Moves between items:
~: Gef->Mus, Bop->Mog, Leb->Vus, Gar->Zun, Gop->Gim, Beb->Bor, Dod->Zus, Duv->Nol, Vab->Taz, Faf->Gar, Ren->Bub, Peg->Nup, Dov->Mut, Kes->Kal, Taz->Faf, Dob->Tir, Nek->Tuf, Vod->Miz, Ses->Bop, Lir->Mev, Tuf->Par, Bor->Vek, Vop->Nid, Koz->Pip, Mag->Zer, Zan->Lun, Tir->Pif, Pom->Kon, Mut->Sis, Vus->Zan, Zus->Lak, Mip->Laf, Lek->Vop, Rov->Lek, Lag->Tuk, Par->Dov, Mab->Lag, Zun->Gef, Sis->Ler, Tuk->Kes, Nup->Mab, Dor->Vaz, Piv->Duv, Gak->Peg, Pif->Leb, Ded->Gak, Mik->Pom, Zom->Zul, Zer->Tad, Vud->Sol, Mog->Pas, Nid->Ses, Miz->Zom, Pov->Gik, Pas->Dut, Laf->Suz, Nol->Seb, Bub->Lir, Ger->Gop, Rap->Tek, Tig->Dod, Gik->Dob, Suz->Ren, Fet->Seg, Pip->Nek, Lun->Vod, Seb->Vab, Tek->Beb, Tad->Piv, Kon->Dag, Zul->Rap, Vaz->Fet, Seg->Tig, Lut->Mip, Vek->Rov, Dut->Ded, Kal->Ger, Mev->Mag, Lak->Lut, Dag->Pov, Mus->Vud, Ler->Zab, Zab->Tem, Tem->Dor, Sol->Koz, Gim->Mik
*: Gef->Pif, Bop->Vud, Leb->Ren, Gar->Dob, Gop->Vaz, Beb->Seb, Dod->Mog, Duv->Mik, Vab->Dag, Faf->Gik, Ren->Mab, Peg->Par, Dov->Rap, Kes->Zab, Taz->Pov, Dob->Mip, Nek->Miz, Vod->Mag, Ses->Mus, Lir->Tuk, Tuf->Zom, Bor->Vab, Vop->Zun, Koz->Lun, Mag->Kal, Zan->Lir, Tir->Laf, Pom->Tig, Mut->Tek, Vus->Bub, Zus->Pas, Mip->Gak, Lek->Gar, Rov->Faf, Lag->Sis, Par->Zul, Mab->Mut, Zun->Tir, Sis->Beb, Tuk->Ler, Nup->Dov, Dor->Lek, Piv->Gim, Gak->Tuf, Pif->Suz, Ded->Nek, Mik->Seg, Zom->Tad, Zer->Ger, Vud->Vus, Mog->Sol, Nid->Gef, Miz->Zer, Pov->Lak, Pas->Koz, Laf->Peg, Nol->Pom, Bub->Lag, Ger->Dor, Rap->Duv, Tig->Bop, Gik->Lut, Suz->Nup, Fet->Nid, Pip->Vod, Lun->Mev, Seb->Kon, Tek->Nol, Tad->Gop, Kon->Dod, Zul->Piv, Vaz->Vop, Seg->Ses, Lut->Ded, Vek->Taz, Dut->Pip, Kal->Tem, Mev->Kes, Lak->Dut, Dag->Zus, Mus->Leb, Ler->Bor, Zab->Vek, Tem->Rov, Sol->Zan, Gim->Fet
^: Gef->Dob, Bop->Gef, Leb->Laf, Gar->Pov, Gop->Tem, Beb->Duv, Dod->Ses, Duv->Gop, Vab->Pom, Faf->Dag, Ren->Peg, Peg->Nek, Dov->Zom, Kes->Sis, Taz->Kon, Dob->Lak, Nek->Lun, Vod->Lir, Ses->Zun, Lir->Mab, Tuf->Vod, Bor->Nol, Vop->Faf, Koz->Vus, Mag->Tuk, Zan->Ren, Tir->Lut, Pom->Fet, Mut->Zul, Vus->Suz, Zus->Bop, Mip->Dut, Lek->Taz, Rov->Vab, Lag->Dov, Par->Miz, Mab->Par, Zun->Gik, Sis->Rap, Tuk->Mut, Nup->Tuf, Dor->Vek, Piv->Ger, Gak->Pip, Pif->Mip, Ded->Koz, Mik->Vaz, Zom->Mag, Zer->Kes, Vud->Pif, Mog->Mus, Nid->Gar, Miz->Mev, Pov->Dod, Pas->Vud, Laf->Ded, Nol->Gim, Bub->Nup, Ger->Zab, Rap->Tad, Tig->Nid, Gik->Zus, Suz->Gak, Fet->Lek, Pip->Zan, Lun->Bub, Seb->Mik, Tek->Piv, Tad->Kal, Kon->Seg, Zul->Zer, Vaz->Rov, Seg->Vop, Lut->Pas, Vek->Seb, Dut->Sol, Kal->Ler, Mev->Lag, Lak->Mog, Dag->Tig, Mus->Tir, Ler->Tek, Zab->Beb, Tem->Bor, Sol->Leb, Gim->Dor
@: Gef->Vud, Bop->Pas, Leb->Zan, Gar->Gef, Gop->Mik, Beb->Vek, Dod->Lak, Duv->Seb, Vab->Faf, Faf->Zun, Ren->Lir, Peg->Mab, Dov->Sis, Kes->Ger, Taz->Gar, Dob->Pif, Nek->Par, Vod->Zom, Ses->Mog, Lir->Mag, Tuf->Dov, Bor->Rov, Vop->Ses, Koz->Nek, Mag->Tad, Zan->Vod, Tir->Leb, Pom->Dag, Mut->Ler, Vus->Lun, Zus->Lut, Mip->Suz, Lek->Nid, Rov->Vop, Lag->Kes, Par->Mut, Mab->Tuk, Zun->Mus, Sis->Zab, Tuk->Kal, Nup->Lag, Dor->Fet, Piv->Nol, Gak->Nup, Pif->Vus, Ded->Peg, Mik->Kon, Zom->Rap, Zer->Piv, Vud->Koz, Mog->Dut, Nid->Bop, Miz->Zul, Pov->Dob, Pas->Ded, Laf->Ren, Nol->Vab, Bub->Mev, Ger->Gim, Rap->Beb, Tig->Zus, Gik->Tir, Suz->Bub, Fet->Tig, Pip->Tuf, Lun->Miz, Seb->Taz, Tek->Bor, Tad->Duv, Kon->Pov, Zul->Tek, Vaz->Seg, Seg->Dod, Lut->Laf, Vek->Lek, Dut->Gak, Kal->Gop, Mev->Zer, Lak->Mip, Dag->Gik, Mus->Sol, Ler->Tem, Zab->Dor, Tem->Vaz, Sol->Pip, Gim->Pom
§: Gef->Mog, Bop->Lak, Leb->Koz, Gar->Ses, Gop->Nol, Beb->Tem, Dod->Gik, Duv->Bor, Vab->Lek, Faf->Nid, Ren->Lun, Peg->Bub, Dov->Tuk, Kes->Tad, Taz->Vop, Dob->Mus, Nek->Nup, Vod->Par, Ses->Zus, Lir->Miz, Tuf->Mab, Bor->Dor, Vop->Tig, Koz->Gak, Mag->Zul, Zan->Nek, Tir->Vud, Pom->Taz, Mut->Kes, Vus->Pip, Zus->Dob, Mip->Leb, Lek->Seg, Rov->Fet, Lag->Mag, Par->Lag, Mab->Mev, Zun->Bop, Sis->Kal, Tuk->Zer, Nup->Lir, Dor->Mik, Piv->Beb, Gak->Ren, Pif->Sol, Ded->Suz, Mik->Vab, Zom->Mut, Zer->Rap, Vud->Dut, Mog->Lut, Nid->Dod, Miz->Dov, Pov->Zun, Pas->Mip, Laf->Vus, Nol->Vek, Bub->Vod, Ger->Duv, Rap->Ler, Tig->Pov, Gik->Gef, Suz->Zan, Fet->Kon, Pip->Peg, Lun->Tuf, Seb->Rov, Tek->Zab, Tad->Tek, Kon->Faf, Zul->Sis, Vaz->Pom, Seg->Dag, Lut->Pif, Vek->Vaz, Dut->Laf, Kal->Piv, Mev->Zom, Lak->Tir, Dag->Gar, Mus->Pas, Ler->Ger, Zab->Gop, Tem->Gim, Sol->Ded, Gim->Seb
$: Gef->Bop, Bop->Zus, Leb->Sol, Gar->Nid, Gop->Duv, Beb->Zab, Dod->Pov, Duv->Beb, Vab->Rov, Faf->Vop, Ren->Zan, Peg->Ren, Dov->Lag, Kes->Zer, Taz->Lek, Dob->Gef, Nek->Peg, Vod->Tuf, Ses->Dod, Lir->Vod, Tuf->Nup, Bor->Tem, Vop->Seg, Koz->Ded, Mag->Zom, Zan->Pip, Tir->Mus, Pom->Vab, Mut->Tuk, Vus->Koz, Zus->Gik, Mip->Pif, Lek->Fet, Rov->Vaz, Lag->Mev, Par->Mab, Mab->Lir, Zun->Ses, Sis->Kes, Tuk->Mag, Nup->Bub, Dor->Gim, Piv->Tek, Gak->Suz, Pif->Vud, Ded->Laf, Mik->Seb, Zom->Dov, Zer->Zul, Vud->Pas, Mog->Lak, Nid->Tig, Miz->Par, Pov->Gar, Pas->Lut, Laf->Leb, Nol->Bor, Bub->Lun, Ger->Piv, Rap->Sis, Tig->Dag, Gik->Zun, Suz->Vus, Fet->Pom, Pip->Gak, Lun->Nek, Seb->Vek, Tek->Ler, Tad->Rap, Kon->Taz, Zul->Mut, Vaz->Mik, Seg->Kon, Lut->Tir, Vek->Dor, Dut->Mip, Kal->Tad, Mev->Miz, Lak->Dob, Dag->Faf, Mus->Mog, Ler->Kal, Zab->Ger, Tem->Gop, Sol->Dut, Gim->Nol

The rows follow the links: the fewer symbols apart two items are, the more alike their rows tend to be.

Each row is also shifted at random along 3 hidden directions that mean nothing.

Some items, each with a row of numbers:
Leb: -199	-33	-20	-8	13	-103	-6	-53	-92	-44	39	22	8	-55	125	-43	67	9	57	-69	-68	-128	-62	-3	41	72	-111	-66	154	15	69	127	84	-30	-74	3	118	-47	-208
Mog: -316	42	-57	5	-28	-82	-33	-8	-27	-11	-25	-43	-16	-76	77	-23	-16	48	58	-16	-2	-88	-67	45	20	45	-25	-45	127	-15	64	135	4	11	-85	17	173	-62	-30
Dut: 32	39	-21	2	2	-21	2	30	-31	-2	58	-49	9	-77	82	-76	90	86	59	68	-108	-100	28	61	-42	81	52	-95	166	-24	74	54	35	32	-46	-25	7	-51	82
Vus: -183	-54	-55	2	17	-113	34	-5	-100	-75	-11	9	50	-146	93	-73	69	-29	63	-117	-36	-116	-116	-37	97	37	-29	-74	144	32	72	144	100	30	-85	23	87	-26	-65
Lut: -258	8	63	-25	-40	-10	-51	-31	-48	22	111	61	-51	100	150	8	49	47	50	-19	-57	-113	106	58	-22	77	-79	-49	131	21	34	71	46	-61	-38	-44	170	-85	-183
Laf: -149	-33	-24	-6	20	-103	2	-47	-89	-41	46	17	9	-62	118	-51	80	5	56	-59	-75	-126	-64	-2	38	70	-104	-72	156	13	76	119	86	-24	-71	6	84	-33	-201
Rov: -200	40	-36	3	-22	-27	-53	-51	52	25	-87	-14	-52	64	-63	86	-149	-18	-42	-4	117	82	-87	-2	8	-49	-98	88	-124	-19	-43	-5	-82	-45	2	49	88	19	-125
Tad: 93	-89	55	-3	16	34	31	-14	-11	-20	-13	87	22	64	-58	42	-11	-108	-52	-93	57	76	15	-85	55	-70	-23	62	-125	44	-68	-68	18	-35	59	1	-70	57	-61
Sis: 206	-49	-47	20	39	2	73	44	9	-51	-104	-24	79	-131	-120	-28	-12	-81	-32	-50	55	80	-110	-87	67	-83	102	30	-100	7	-30	-42	-3	75	27	43	-146	79	197
Lir: 111	-120	39	-13	57	-46	49	-45	-92	-54	59	93	42	-3	52	-33	107	-86	3	-107	-58	-50	-21	-78	57	18	-95	-27	38	52	7	14	111	-44	3	-9	-67	25	-215
Nek: 118	-75	-7	0	56	-65	47	-23	-84	-53	47	25	50	-82	62	-74	117	-28	27	-53	-91	-83	-49	-41	34	45	-45	-65	106	20	52	44	100	0	-29	-6	-66	8	-106
Vek: 7	49	-65	10	10	-14	-26	-25	78	19	-106	-58	-27	-6	-119	57	-131	-3	-56	47	94	108	-113	-2	-12	-60	-35	78	-138	-45	-41	-45	-98	-5	17	52	-31	48	2
Bop: -119	93	72	-9	-87	108	-54	75	47	75	87	-15	-50	90	76	9	13	116	42	103	-38	-49	225	114	-93	50	136	-39	88	-5	11	-2	-37	29	1	-68	115	-92	210
Piv: 64	-40	1	16	-4	46	43	52	27	-27	-92	14	45	-30	-112	24	-59	-93	-46	-72	110	106	-28	-80	74	-108	109	61	-147	33	-64	-58	-31	51	41	24	-58	54	198
Sol: -154	-14	14	-8	-15	-42	0	-1	-68	-23	63	20	7	-32	118	-48	78	27	62	-36	-69	-118	29	18	17	68	-12	-74	154	22	58	97	72	1	-54	-25	104	-57	-49
Lag: 172	-103	51	-2	21	34	72	42	-54	-49	20	68	72	-36	-9	-39	85	-93	-4	-104	-9	6	39	-84	71	-36	77	-11	-22	60	-17	-34	74	31	30	-16	-100	31	81
Mik: 73	61	15	-6	-8	53	-54	-39	91	68	-12	-16	-67	136	-81	85	-99	32	-58	104	50	103	33	48	-85	-22	-61	80	-129	-45	-58	-104	-100	-52	53	4	-38	25	-68
Tig: -21	143	-94	7	-1	-32	-58	-22	85	53	-53	-133	-60	-30	-48	20	-90	118	-3	175	2	21	-88	103	-98	37	-29	9	9	-96	26	7	-109	7	-27	33	13	-11	20
Mab: -27	-145	72	-10	16	-16	58	-9	-109	-72	46	133	58	3	57	-24	93	-126	9	-190	-6	-42	23	-110	115	-21	-32	-16	16	90	-8	33	122	-24	2	-18	12	13	-120
Fet: -220	50	35	-7	-65	59	-62	2	64	48	-27	9	-60	130	-31	92	-122	10	-24	12	105	69	66	33	-20	-43	2	74	-105	-1	-55	-25	-82	-31	20	1	126	-21	21
Gar: 6	131	-46	-1	-6	-8	-77	-41	83	76	13	-95	-85	50	-6	32	-59	140	-2	185	-37	2	-6	122	-134	64	-70	3	28	-94	27	-16	-97	-31	-9	0	9	-30	-73
Vod: 88	-115	97	-9	3	33	55	24	-85	-43	87	111	55	32	71	-36	128	-79	13	-120	-50	-52	110	-70	59	4	39	-38	42	84	-9	-6	109	-2	21	-49	-34	-3	-11
Gop: 198	1	7	-5	44	17	-21	-72	64	41	-12	11	-45	109	-94	72	-69	-19	-80	60	37	111	-29	-5	-54	-34	-127	82	-160	-36	-62	-115	-62	-72	66	16	-122	67	-193
Dod: -189	106	-2	0	-72	49	-51	49	61	53	-1	-58	-48	33	27	24	-60	96	30	88	16	-16	88	94	-63	23	88	-8	40	-29	11	23	-67	29	-21	-16	123	-66	171
Tuk: -56	-142	72	2	-18	34	70	50	-69	-76	-20	122	78	-6	-6	3	25	-161	-12	-217	78	26	39	-135	145	-91	85	25	-76	109	-54	0	76	27	24	-6	20	30	88

Where do the symbols, taken in turn from left to right, take each start?
Answers are names.
89	-90	-60	7	66	-108	72	-27	-90	-88	-29	7	76	-159	16	-78	90	-71	23	-102	-43	-57	-159	-87	91	12	-47	-49	67	22	48	73	99	23	-42	35	-75	36	-86
^ @ => Zom
152	167	-142	16	35	-38	-51	-34	126	66	-85	-192	-57	-73	-113	6	-105	145	-28	244	-7	64	-150	112	-133	23	-32	23	-27	-142	26	-36	-144	20	-14	51	-95	22	52
§ § § ^ => Zun
72	-6	37	8	-42	112	19	73	59	9	-65	14	19	36	-109	50	-73	-54	-44	-22	105	122	73	-38	22	-102	152	70	-160	28	-81	-94	-59	50	66	-4	-46	31	270
^ § => Nol
97	-123	87	-6	11	31	62	21	-76	-52	49	111	64	15	33	-29	96	-103	1	-138	-18	-20	73	-93	81	-23	32	-15	-2	81	-18	-17	96	-1	28	-28	-48	18	-11
^ $ @ => Zul
241	-46	-47	15	48	-7	64	18	15	-44	-87	-25	58	-99	-121	-20	-15	-68	-44	-27	40	87	-113	-77	45	-70	48	34	-107	-3	-31	-57	-8	44	35	42	-164	81	104
~ * => Nol
-110	-34	-19	1	4	-66	29	15	-84	-51	25	0	41	-107	96	-75	90	-1	66	-67	-64	-114	-36	-12	53	47	17	-79	154	21	69	109	84	33	-66	-2	64	-37	10
$ ^ ^ => Vus
159	-67	143	-3	-53	184	43	107	25	16	34	102	31	125	-56	41	14	-85	-42	-64	68	96	241	-57	25	-96	207	50	-142	87	-100	-135	-3	37	101	-64	-68	20	295
@ ~ § => Seb
61	5	11	5	-17	65	5	31	64	13	-70	-9	-2	37	-114	54	-91	-44	-52	-3	97	119	17	-26	9	-81	73	80	-156	5	-74	-81	-70	19	55	13	-47	42	147
* * § * => Gef
-175	76	13	-7	-53	39	-68	-11	74	60	-19	-7	-72	118	-29	83	-116	38	-20	52	75	58	43	52	-49	-21	-23	59	-79	-22	-41	-27	-87	-32	18	3	103	-20	-16
^ @ * $ => Dob
-14	130	-49	1	-8	6	-69	-26	93	73	-18	-100	-73	39	-31	36	-82	115	-7	174	-1	32	-8	106	-115	29	-37	19	-6	-84	8	-23	-104	-19	-2	7	17	-20	-9
~ ~ § => Gef
-10	141	-17	0	-35	47	-64	21	88	80	17	-93	-68	41	1	17	-47	139	16	179	-29	2	74	128	-126	45	42	-9	38	-71	18	-24	-92	8	-5	-21	33	-45	115
§ @ ~ => Vud
-144	110	5	-7	-52	30	-66	13	55	62	29	-47	-63	59	43	25	-40	107	25	109	-12	-27	81	103	-84	43	22	-8	54	-40	19	16	-61	-3	-18	-23	109	-64	54
§ § ^ ^ => Mog
-327	78	-50	-2	-44	-55	-74	-40	33	29	-49	-43	-67	28	14	54	-111	43	12	23	65	-6	-65	50	-12	7	-85	28	1	-33	12	68	-66	-33	-41	32	174	-36	-106
^ § § => Zus
241	-97	91	-14	35	57	36	-30	-14	-1	62	102	16	115	-26	30	46	-84	-56	-52	-10	54	84	-63	9	-33	-51	39	-97	47	-59	-106	43	-54	78	-31	-132	54	-138
§ $ => Sis
73	-93	59	9	-16	72	69	69	-15	-43	-35	78	71	-10	-58	8	11	-122	-28	-130	76	68	56	-101	96	-93	136	37	-110	73	-66	-51	33	46	50	-10	-50	42	203
§ ~ ~ $ => Beb
-107	-16	49	-1	-44	69	-19	13	47	22	-42	56	-25	118	-65	91	-107	-64	-51	-55	128	110	61	-34	32	-91	22	90	-169	33	-86	-62	-57	-22	51	2	57	20	40
^ @ $ => Vab
